Here is a tiny trained network, its code and every weight. The questions are about switching its units off for an input and a class, where a switched-off unit gives its printed mean instead of its output.

import numpy as np


def w(rows, s, z=0):
    codes = np.array(rows[::2]) - 128.0
    scale = np.full(codes.shape[1], s)
    scale[-1] = z or s
    return codes * scale


def norm(h):
    return h / np.sqrt((h * h).mean(-1, keepdims=True) + 1e-5)


def f(y):
    return np.maximum(y, 0)


def log_softmax(a):
    a = a - a.max(-1, keepdims=True)
    return a - np.log(np.exp(a).sum(-1, keepdims=True))


def net(x, mask):
    res = np.array(x, float).reshape(1, 6) / 4 @ E
    u = 0
    for l in range(2):
        y = f(norm(res) @ A[l][:, :-1].T + A[l][:, -1])
        res = res + np.where(mask[u : u + 9], y, B[l][:, -1]) @ B[l][:, :-1]
        u += 9
    return log_softmax(norm(res)[-1] @ U[:, :-1].T + U[:, -1])


A, B = {}, {}
E = w([
[140,153,166,76,142,170,145],'x0',
[58,152,158,158,99,114,149],'x1',
[129,136,124,125,122,129,126],'x2',
[100,119,82,158,220,169,151],'x3',
[155,136,139,146,137,142,129],'x4',
[89,109,152,129,146,183,1],'x5',
],0.007)
A[0] = w([
[41,201,234,208,99,135,179,85],'L0N0',
[97,109,61,180,139,191,172,70],'L0N1',
[85,185,141,32,134,180,154,3],'L0N2',
[139,126,21,255,112,98,108,113],'L0N3',
[178,100,152,101,111,83,106,123],'L0N4',
[190,120,84,112,107,93,179,147],'L0N5',
[164,60,198,191,22,78,117,62],'L0N6',
[221,83,90,78,152,126,119,55],'L0N7',
[73,153,140,168,149,149,151,117],'L0N8',
],0.0082,0.003)
B[0] = w([
[237,100,15,98,103,56,48,255],'L0N0',
[85,186,125,2,74,199,252,198],'L0N1',
[206,162,201,209,250,103,177,176],'L0N2',
[54,178,193,120,215,78,114,229],'L0N3',
[42,204,120,89,139,143,157,190],'L0N4',
[97,78,130,205,79,150,81,237],'L0N5',
[66,206,144,29,180,182,175,228],'L0N6',
[192,111,13,78,154,56,91,194],'L0N7',
[175,89,84,15,144,152,98,188],'L0N8',
],0.007,0.0052)
A[1] = w([
[141,204,156,82,59,162,132,128],'L1N0',
[106,145,32,165,188,209,136,148],'L1N1',
[107,161,96,186,74,150,204,152],'L1N2',
[95,81,169,131,108,211,57,91],'L1N3',
[126,125,98,151,103,78,215,85],'L1N4',
[255,137,231,144,174,173,170,206],'L1N5',
[41,219,125,200,160,169,86,207],'L1N6',
[114,174,104,111,132,149,183,230],'L1N7',
[98,86,134,109,175,64,67,255],'L1N8',
],0.0082,0.0025)
B[1] = w([
[69,101,95,84,160,169,203,219],'L1N0',
[72,185,128,37,1,124,152,225],'L1N1',
[187,65,127,132,128,220,93,184],'L1N2',
[182,84,104,170,91,227,167,179],'L1N3',
[155,89,139,175,97,181,42,208],'L1N4',
[39,104,162,205,146,41,109,220],'L1N5',
[162,70,182,160,137,109,160,228],'L1N6',
[125,144,194,168,171,148,70,254],'L1N7',
[200,142,108,200,114,85,154,254],'L1N8',
],0.0079,0.0052)
U = w([
[50,190,160,2,115,212,198,88],'0',
[230,167,19,80,82,56,99,190],'1',
[197,47,164,235,51,238,118,4],'2',
[94,146,213,190,205,32,157,190],'3',
],0.0087,0.00039)

Each question gives the input, the list of numbers given to net, and the class t.
The units are the neurons (one row each of A and B). Each row of codes is followed by its name. A weight is (code - 128) times the scale printed after its matrix; where a second scale follows, it is the last column's (A, B and U).
mask holds one flag per neuron, layer by layer. A switched-off neuron (its flag False) gives its mean, the last column of its row in B, instead of its output. The means were averaged over made-up inputs and are rounded, as every weight is.
A unit's drop is (log p(t) with every unit on - log p(t) with that unit switched off) / (log p(t) with every unit on - log p(t) with every unit switched off).
The circuit of an input: a set's keep is (log p(t) with only the set's units on - log p(t) with every unit switched off) / (log p(t) with every unit on - log p(t) with every unit switched off). Starting from the 12 units with the biggest drops (on a tie, the unit counted first), units are removed one at a time, each time the one whose removal leaves the highest keep (on an exact tie, the one counted first), for as long as the keep stays at least 0.8.
circuit, biggest first: the units of the circuit, biggest drop first
unit that matters most: the unit with the biggest drop
k most important neurons: the k neurons with the biggest drops, biggest first
top k neurons in layer l: the k neurons of layer l with the biggest drops, biggest first
input [7,6,-3,-3,-2,-2], class 3: 2 most important neurons -> L0N2; L1N5
input [-5,-3,-4,-3,-5,-5], class 2: top 3 neurons in layer 0 -> L0N5; L0N0; L0N8
input [-4,4,-2,0,3,-1], class 1: top 2 neurons in layer 0 -> L0N0; L0N8
input [2,-3,8,-5,7,3], class 0: unit that matters most -> L0N0
input [8,-6,1,-7,1,-1], class 3: 4 most important neurons -> L0N2; L1N5; L0N0; L0N1
input [7,-3,-1,-5,2,6], class 3: circuit, biggest first -> L0N2; L1N5
input [6,-4,0,4,-4,2], class 3: top 2 neurons in layer 0 -> L0N2; L0N0
input [8,5,-8,-4,-5,-2], class 3: top 2 neurons in layer 0 -> L0N2; L0N7
input [1,-6,-1,6,4,-7], class 2: 2 most important neurons -> L0N5; L0N6
input [-2,5,0,-4,-4,5], class 1: 3 most important neurons -> L0N0; L0N1; L0N5
input [-2,-4,3,-4,2,-1], class 0: 3 most important neurons -> L0N6; L0N4; L0N0
input [-5,-8,8,8,-7,-2], class 0: circuit, biggest first -> L0N0; L1N1
input [5,6,4,4,-6,0], class 1: top 2 neurons in layer 0 -> L0N0; L0N8
input [3,0,-1,-7,7,-5], class 0: 2 most important neurons -> L0N6; L1N0
input [-3,5,8,1,-8,-3], class 1: unit that matters most -> L0N0
input [8,3,6,-1,5,7], class 3: 3 most important neurons -> L0N2; L1N5; L0N5
input [1,5,3,-3,-4,-4], class 1: 2 most important neurons -> L0N0; L0N1
input [4,1,-2,2,-6,-4], class 2: circuit, biggest first -> L1N4; L0N6
input [5,0,1,3,5,-5], class 2: top 2 neurons in layer 0 -> L0N3; L0N5
input [2,-4,-6,-5,1,-5], class 0: circuit, biggest first -> L0N0
